Rows and roughly how far along a hidden order each lies, from 0 to 12
In the rows, zero is written as 128.
[108 152 123 131 125 155 148 162 142 100 117 147 127 135 182 114 125 127
 107 144 126 142 121 127  94 138  51  81 134 140 135] => 3
[101 144 127 130 128 148 140 156 136 103 116 141 131 129 164 130 119 128
 122 143 118 148 119 128  96 126  59 112 132 136 125] => 10
[ 93 156 131 129 129 150 126 146 131  99 107 142 132 121 163 121 118 131
 129 150 111 151 124 126 127 127  44 101 131 137  96] => 8
[110 140 125 130 126 149 143 166 138 106 124 141 129 132 161 118 122 127
 109 141 125 146 118 127  99 135  60 103 132 136 123] => 9
[103 147 125 131 126 154 153 162 139 102 121 143 128 135 178 115 122 127
 118 141 124 141 119 128  92 132  57  98 133 136 138] => 6
[ 89 152 131 129 132 151 127 147 131  97 104 140 134 121 154 120 115 130
 139 136 107 152 122 127 122 118  54 116 131 131  98] => 12
[ 88 165 127 131 130 162 142 133 135  91 108 149 129 131 173 112 120 126
 128 139 114 146 123 130  94 120  42  97 133 135 131] => 4
[ 84 185 139 124 128 150  95 139 122  95  92 145 131  99 169 126 117 140
 139 169  93 154 136 120 173 137   1  63 130 148   1] => 1
[113 135 120 133 125 158 164 173 144 106 132 143 128 148 177 109 126 123
 103 129 136 139 115 130  68 135  77 109 134 135 182] => 8
[105 145 127 130 127 147 139 161 137 106 119 141 131 131 167 118 120 127
 120 139 122 146 118 127 103 131  73 111 132 135 128] => 11
[ 97 170 122 133 128 166 159 154 142  92 121 149 127 143 182 107 124 122
 116 134 124 138 120 131  76 126  60  95 134 135 161] => 3
[101 159 127 131 126 153 137 156 135  99 116 145 128 127 171 118 121 130
 117 146 118 145 124 126 113 137  35  84 133 143 101] => 3
[102 157 126 130 124 154 139 163 137 102 118 146 127 129 179 117 124 130
 106 149 120 141 123 125 116 144  36  80 133 144  96] => 1
[101 147 123 132 129 157 150 145 139  98 118 148 130 136 171 113 122 124
 119 133 121 143 120 130  88 122  66 105 133 133 147] => 7
[ 93 165 131 129 127 155 127 146 132  98 106 146 129 118 176 119 121 132
 123 153 109 147 127 125 126 135  18  79 132 144  80] => 2
[ 86 161 146 120 130 131  77 143 117 103  84 135 137  85 148 141 109 147
 157 174  87 166 132 117 197 134  13  94 128 146   1] => 12
[ 97 165 125 132 127 166 150 152 141  93 116 151 127 135 183 109 124 125
 113 141 118 140 124 129  88 128  41  92 134 137 135] => 1
[103 156 124 131 125 159 148 162 140 101 122 146 127 135 174 113 124 127
 107 142 124 140 121 127  94 138  59  85 133 142 126] => 3
[102 154 122 132 127 161 154 158 142  98 120 148 128 138 178 112 123 124
 114 136 123 140 120 130  86 128  59  93 134 132 152] => 5
[121 122 117 132 122 149 171 191 146 115 143 141 126 152 173 112 128 122
  84 130 147 134 111 128  60 150  75 104 134 139 178] => 9
[ 93 164 141 121 126 133  82 153 120 106  94 141 133  90 155 135 116 148
 135 178  98 158 133 116 196 151   7  71 130 153   1] => 6
[ 92 159 129 129 128 153 131 146 135  97 109 147 132 123 172 117 119 130
 121 147 111 146 126 127 122 129  43  86 132 137 105] => 5
[104 145 128 129 128 148 137 160 136 100 117 140 131 128 165 120 119 129
 117 143 117 146 121 127 115 130  67 104 132 136 110] => 10
[ 92 151 131 129 130 151 130 148 131 101 105 146 134 123 160 119 116 128
 135 142 111 151 123 127 119 120  53 115 131 132 106] => 11
[103 146 122 132 128 160 161 157 142 100 115 145 128 144 177 110 124 121
 112 131 128 139 118 130  76 129  74 106 134 133 170] => 7
[101 157 127 130 125 157 144 156 139  97 113 149 126 130 182 115 125 129
 115 147 119 140 124 126 105 138  40  80 134 141 109] => 1
[148 107 111 132 112 144 174 238 154 130 167 148 120 156 188 116 139 130
  37 152 173 130 111 123  70 189  96  61 136 158 135] => 0
[118 129 122 130 124 145 151 188 141 113 126 139 129 137 163 120 124 129
  95 142 136 139 116 126  99 149  73 106 132 140 124] => 10
[104 145 121 134 127 161 162 158 144  92 127 148 128 145 174 108 124 121
 105 132 129 137 116 131  73 126  69 107 134 133 178] => 7
[101 152 122 132 127 161 153 157 141  98 122 150 127 138 178 110 124 124
 108 135 123 139 120 129  93 132  57  97 134 136 144] => 4
[109 143 121 132 125 153 153 174 143 106 130 146 127 138 169 114 126 126
 106 142 132 140 118 128  86 142  54  92 134 140 138] => 5
[107 155 121 133 124 174 158 164 143  99 127 148 126 143 188 109 126 122
  94 139 129 137 120 128  77 138  57  84 134 140 155] => 0
[107 150 126 129 124 153 138 170 136 104 120 144 128 127 171 119 125 130
 108 151 121 141 122 125 118 145  52  90 133 143  87] => 4
[ 53 166 128 131 131 163 139 132 136  90 107 149 131 129 170 113 119 124
 135 137 108 147 123 130 103 115  38 105 133 131 134] => 6
[101 152 123 132 126 160 152 155 142  97 122 150 127 139 182 111 124 124
 109 139 124 139 120 129  81 134  54  87 134 138 135] => 2
[ 97 158 126 130 125 157 139 156 139 101 114 155 126 127 181 124 124 131
 110 149 119 141 125 125 112 140  39  77 133 144  98] => 0
[110 150 131 126 122 143 116 171 133 111 117 142 128 112 168 127 124 140
 105 165 119 147 127 120 145 158  31  65 132 152  30] => 2

Next part:
[105 115  96 127 124 125 116 118 119 128 124 123 132 128 129 132 134 142
 129 129 132 134 129 133 126 135 130 131 128 132 127 131 131 119 126 126
 128 122 131 128 130 127 130 134 140 141 115 134 134 131 141 135 135 131
 146 164 153 139 139 161 140 177 151 198 150 161 175 145 146 173 143 133
 138 138 161 154 143 136 129 125 123 113 107 123 112  68 110  94  88 111
 104 101 102  54] => 0
[116 115  89 125 124 127 114 120 118 130 128 125 135 128 128 135 136 139
 130 132 131 146 130 133 126 139 126 124 130 128 126 132 134 120 132 132
 129 152 133 129 129 133 133 130 142 189 158 143 145 138 141 149 138 137
 153 193 164 139 141 165 135 170 150 189 139 134 131 129 124 124 121 127
 127 122  44  22  98 102  87  76  72  87  69  83  93  33 102  88  90 109
 113 109 120  75] => 1
[115 119 106 127 127 137 123 127 122 133 126 121 135 129 137 146 168 177
 150 154 168 158 136 133 105 113  99  88  67  87 112 122 126 123 153 143
 163 215 155 137 139 135 130 133 123 101  83 119 121 119 126 128 128 128
 127 121 113 122 121  93 113 103 129  96 126 148 166 152 160 197 160 136
 144 132 150 106 117 113  97  96  99 109 111 131 126 121 134 121 135 134
 138 130 137 105] => 11
[114 111 103 127 127 131 128 130 128 132 132 127 129 127 125 133 130 133
 131 136 147 162 150 145 169 158 148 154 159 148 134 132 129 106  99 115
  94  40 104 115 106 119 111  96 101  81  99 138 142 146 148 144 141 141
 159 163 149 140 131 134 128 129 128  96 118 113 108 122 124 129 130 129
 129 131 110 120 121 115 142  97 105 101  91 103 106  76 116 118 127 133
 140 142 154 156] => 8
[109 116 113 126 124 124 118 122 124 129 129 127 132 129 130 133 134 142
 130 137 130 132 128 126 126 128 124 125 125 127 127 130 130 124 131 133
 136 146 137 133 135 134 135 153 154 244 196 153 151 143 146 144 139 138
 152 161 145 134 133 124 128 139 127  91 114 105  70 110  99  95  98 122
 112 109   1  15  72  93  78  80  71  92  94 109 116  92 122 122 112 130
 143 141 150 149] => 2
[104 111 113 127 125 116 125 123 129 123 125 133 126 130 131 127 132 126
 131 130 134 134 130 126 133 123 132 128 126 124 128 124 121 133 125 126
 129 123 125 129 131 131 130 133 142 182 189 139 145 142 144 138 137 140
 145 176 154 140 137 170 142 164 134 201 153 151 168 141 142 144 136 128
 127 119 110  84 101 107  95  76  78  79  55  89  92  43  96  84  77  95
  92 102  78  84] => 1
[102 109 128 127 129 118 140 135 139 124 132 137 122 130 131 119 122 115
 128 133 134 143 140 132 157 137 155 161 169 155 139 133 131 162 148 124
 124  96 111 125 117 115 109  75  72   1  45 103 103 122 123 126 127 137
 140 176 152 148 144 181 143 162 132 239 148 138 144 130 128 109 129 124
 118 117 107  69 109 115 126 107 128 124 119 115 122 129 123 122 115 110
 105 108  92  94] => 7
[114 117 100 126 124 128 119 123 123 133 135 127 135 129 129 133 132 137
 129 127 124 126 128 127 128 135 129 126 133 138 133 138 144 141 176 143
 163 197 148 135 139 137 141 157 154 198 140 135 133 126 126 119 123 115
 107  78 100 110 111  77 107  75 113  36  90  90  79 109 105  97 118 129
 134 138 175 197 171 160 168 172 180 172 189 173 155 176 149 147 158 136
 145 133 139 119] => 4
[106 105 106 127 125 122 123 125 126 129 131 131 131 131 131 131 136 127
 129 130 129 126 126 127 121 127 123 127 128 129 128 130 131 137 132 134
 139 165 138 133 138 136 142 161 164 226 219 145 143 143 150 139 135 133
 138 141 130 129 129 106 121 102 116  50 100  83  54  99  82  31  91 120
 109 110   1  32  91 104 101  95 107 117 126 133 132 146 138 144 152 145
 146 152 152 183] => 3
[111 115  95 126 125 129 119 124 124 132 133 129 133 129 129 133 133 135
 127 130 128 125 126 130 130 127 125 130 125 134 131 133 139 144 155 141
 155 190 144 135 141 138 142 157 158 225 178 142 138 134 133 131 127 122
 108  93 104 114 117  71 112  79 108  13  83  73  61  98  92  73 100 125
 123 127 104 128 138 142 143 160 171 161 177 169 156 183 151 180 160 148
 153 143 148 139] => 4
[104 114 118 126 126 125 129 130 131 130 135 133 130 129 129 128 130 120
 126 126 130 133 142 133 146 135 139 148 149 155 141 141 146 169 187 139
 149 153 130 127 126 123 119  98  88   1   6  98  95 106  99 105 113 118
 110  90 122 128 130 138 137 166 141 217 168 172 189 152 162 174 152 130
 134 127 129 126 121 122 116 113 106 122 110 124 125 119 125 135 131 132
 124 127 127 124] => 6
[108 113 100 126 125 123 123 124 126 127 129 129 130 130 131 131 131 136
 130 131 128 126 123 129 125 128 128 126 125 125 128 128 131 126 138 131
 139 140 132 133 135 133 137 159 156 250 212 144 151 143 149 143 135 136
 148 164 144 126 132 133 129 111 128  89 108  94  81 106  86  38  91 120
 111 107   1  18  80  94  86  83  91 107  84 112 116 114 127 133 138 141
 148 145 149 169] => 2
[105 116 128 128 129 126 135 131 131 123 125 133 131 135 151 143 172 163
 149 143 131 109 103 103  71  87 106  97 101 120 132 134 141 183 183 143
 156 145 125 130 124 126 122 124 125 131 147 133 122 128 116 111 118 120
 108  96 121 133 135 175 140 176 145 205 148 138 120 115 104  69 103 121
 117 119 109 124 123 125 131 116 126 119 108 121 129 151 138 150 160 145
 146 138 123 111] => 12
[108 114 103 126 125 127 124 127 127 132 135 130 133 129 129 131 130 135
 128 130 129 125 123 129 125 130 129 133 139 142 136 137 143 161 169 144
 157 185 148 136 141 139 139 148 143 154 145 128 126 119 113 109 118 113
  98  53  91 108 109  65 110  90 110  63 111 106 112 122 131 149 134 131
 140 142 200 226 168 163 167 194 158 163 173 158 142 160 134 133 131 129
 126 121 124 100] => 4
[111 115 103 126 123 124 118 121 123 126 127 127 130 128 129 131 136 135
 127 131 133 134 132 130 135 131 126 125 125 125 128 129 129 126 128 130
 134 134 131 129 131 130 130 142 146 174 160 137 140 138 145 141 137 138
 151 185 156 141 144 177 142 175 153 186 131 155 145 138 140 131 131 128
 127 128  99  83 108 109  97  74  82  86  79  97  98  37 103  83  79 104
  95  95 105  68] => 1
[109 121 106 127 127 131 128 130 127 132 131 125 129 126 125 129 129 139
 135 140 156 169 155 151 169 156 144 149 145 134 126 126 121  89  59 110
  77  57 101 117 114 120 121 121 127 170 205 142 152 145 153 148 138 138
 143 138 138 132 129 109 118 120 126  87 121 123 131 127 131 141 130 130
 128 125  90 102 104 111 100  93  95 105 110 129 127 143 138 155 158 153
 161 156 158 183] => 9
